Here is a tiny trained network, its code and every weight. The questions are about switching its units off for an input and a class, where a switched-off unit gives its printed mean instead of its output.

import numpy as np


def w(rows, s, z=0):
    codes = np.array(rows[::2]) - 128.0
    scale = np.full(codes.shape[1], s)
    scale[-1] = z or s
    return codes * scale


def norm(h):
    return h / np.sqrt((h * h).mean(-1, keepdims=True) + 1e-5)


def f(y):
    return np.maximum(y, 0)


def log_softmax(a):
    a = a - a.max(-1, keepdims=True)
    return a - np.log(np.exp(a).sum(-1, keepdims=True))


def net(x, mask):
    res = np.array(x, float).reshape(1, 4) / 4 @ E
    u = 0
    for l in range(4):
        y = f(norm(res) @ A[l][:, :-1].T + A[l][:, -1])
        res = res + np.where(mask[u : u + 5], y, B[l][:, -1]) @ B[l][:, :-1]
        u += 5
    return log_softmax(norm(res)[-1] @ U[:, :-1].T + U[:, -1])


A, B = {}, {}
E = w([
[187,138,59,63],'x0',
[44,151,133,156],'x1',
[17,97,64,178],'x2',
[175,2,118,47],'x3',
],0.0045)
A[0] = w([
[106,57,136,232,248],'L0N0',
[118,238,2,66,120],'L0N1',
[139,151,80,98,249],'L0N2',
[103,197,145,60,136],'L0N3',
[96,243,130,119,113],'L0N4',
],0.0059,0.0019)
B[0] = w([
[80,158,129,73,253],'L0N0',
[142,153,73,254,237],'L0N1',
[194,90,145,81,210],'L0N2',
[44,47,228,113,180],'L0N3',
[151,107,109,21,233],'L0N4',
],0.0061,0.0033)
A[1] = w([
[110,194,139,138,187],'L1N0',
[136,82,24,200,182],'L1N1',
[65,147,1,149,253],'L1N2',
[165,107,186,171,129],'L1N3',
[185,190,154,99,220],'L1N4',
],0.0075,0.0021)
B[1] = w([
[59,5,2,142,186],'L1N0',
[182,225,14,75,196],'L1N1',
[229,130,74,94,255],'L1N2',
[107,168,127,6,157],'L1N3',
[184,102,123,238,203],'L1N4',
],0.0062,0.0053)
A[2] = w([
[2,144,109,164,1],'L2N0',
[115,58,126,80,10],'L2N1',
[219,85,128,85,192],'L2N2',
[158,97,180,125,103],'L2N3',
[90,91,222,117,102],'L2N4',
],0.009,0.0017)
B[2] = w([
[130,166,139,147,188],'L2N0',
[126,158,73,44,171],'L2N1',
[88,253,150,117,255],'L2N2',
[197,122,127,206,167],'L2N3',
[14,58,218,59,166],'L2N4',
],0.0065)
A[3] = w([
[161,206,193,6,254],'L3N0',
[57,79,82,99,114],'L3N1',
[78,76,176,72,173],'L3N2',
[254,160,133,194,231],'L3N3',
[108,119,53,66,118],'L3N4',
],0.0061,0.0028)
B[3] = w([
[135,102,199,115,254],'L3N0',
[110,177,192,176,166],'L3N1',
[112,130,62,56,166],'L3N2',
[130,2,129,166,217],'L3N3',
[111,201,194,154,191],'L3N4',
],0.0088,0.0065)
U = w([
[144,192,142,81,114],'0',
[247,86,205,176,141],'1',
[141,58,71,225,2],'2',
[83,123,188,105,150],'3',
[222,184,5,158,167],'4',
[63,224,87,206,169],'5',
],0.014,0.0026)

Each question gives the input, the list of numbers given to net, and the class t.
The units are the neurons (one row each of A and B). Each row of codes is followed by its name. A weight is (code - 128) times the scale printed after its matrix; where a second scale follows, it is the last column's (A, B and U).
mask holds one flag per neuron, layer by layer. A switched-off neuron (its flag False) gives its mean, the last column of its row in B, instead of its output. The means were averaged over made-up inputs and are rounded, as every weight is.
A unit's drop is (log p(t) with every unit on - log p(t) with that unit switched off) / (log p(t) with every unit on - log p(t) with every unit switched off).
The circuit of an input: a set's keep is (log p(t) with only the set's units on - log p(t) with every unit switched off) / (log p(t) with every unit on - log p(t) with every unit switched off). Starting from the 12 units with the biggest drops (on a tie, the unit counted first), units are removed one at a time, each time the one whose removal leaves the highest keep (on an exact tie, the one counted first), for as long as the keep stays at least 0.8.
circuit, biggest first: the units of the circuit, biggest drop first
top k neurons: the k neurons with the biggest drops, biggest first
k most important neurons of layer l: the k neurons of layer l with the biggest drops, biggest first
input [8,-1,-5,-6], class 2: 2 most important neurons of layer 0	L0N1, L0N3
input [4,7,-3,-4], class 4: top 3 neurons	L0N1, L3N0, L1N0
input [5,-1,4,6], class 0: 2 most important neurons of layer 1	L1N4, L1N0
input [2,1,8,-1], class 4: top neuron	L1N2
input [-8,-8,4,3], class 0: circuit, biggest first	L3N3, L2N1
input [2,-8,-2,-8], class 2: circuit, biggest first	L3N3, L1N4, L1N0
input [-1,8,-7,4], class 3: circuit, biggest first	L2N4, L1N2, L1N1
input [8,-1,-3,-2], class 1: top 2 neurons	L3N3, L0N2
input [0,-7,-1,-4], class 2: top 3 neurons	L1N4, L3N3, L1N2
input [7,8,-3,-4], class 4: circuit, biggest first	L0N1, L1N2
input [-1,8,-8,0], class 3: top 3 neurons	L0N3, L2N4, L1N2
input [0,5,-4,-1], class 3: circuit, biggest first	L0N3, L1N2
input [3,6,2,-2], class 4: top 2 neurons	L0N1, L1N2
input [4,8,-4,2], class 3: circuit, biggest first	L0N3
input [6,1,-4,-4], class 2: top 3 neurons	L0N1, L1N4, L3N3
input [-7,0,-7,-4], class 3: circuit, biggest first	L2N4, L1N2, L1N1, L1N0
input [-1,4,-6,-7], class 2: top 3 neurons	L1N4, L2N2, L1N0
input [0,-2,-6,-8], class 2: top 2 neurons	L1N4, L1N0
input [-2,-6,-4,-8], class 2: top 2 neurons	L1N4, L1N0
input [3,0,1,-7], class 4: top neuron	L0N1
input [-3,3,-4,3], class 3: top 3 neurons	L1N2, L2N4, L1N1
input [6,8,-7,-6], class 2: top 2 neurons	L0N1, L1N4
input [-5,-4,6,2], class 0: top 2 neurons	L0N1, L0N0
input [8,-1,-4,-2], class 1: 2 most important neurons of layer 0	L0N2, L0N3
input [6,-1,-3,-1], class 1: 2 most important neurons of layer 0	L0N2, L0N3
input [2,6,7,-1], class 4: 2 most important neurons of layer 1	L1N2, L1N1
input [3,0,8,-1], class 4: circuit, biggest first	L1N2
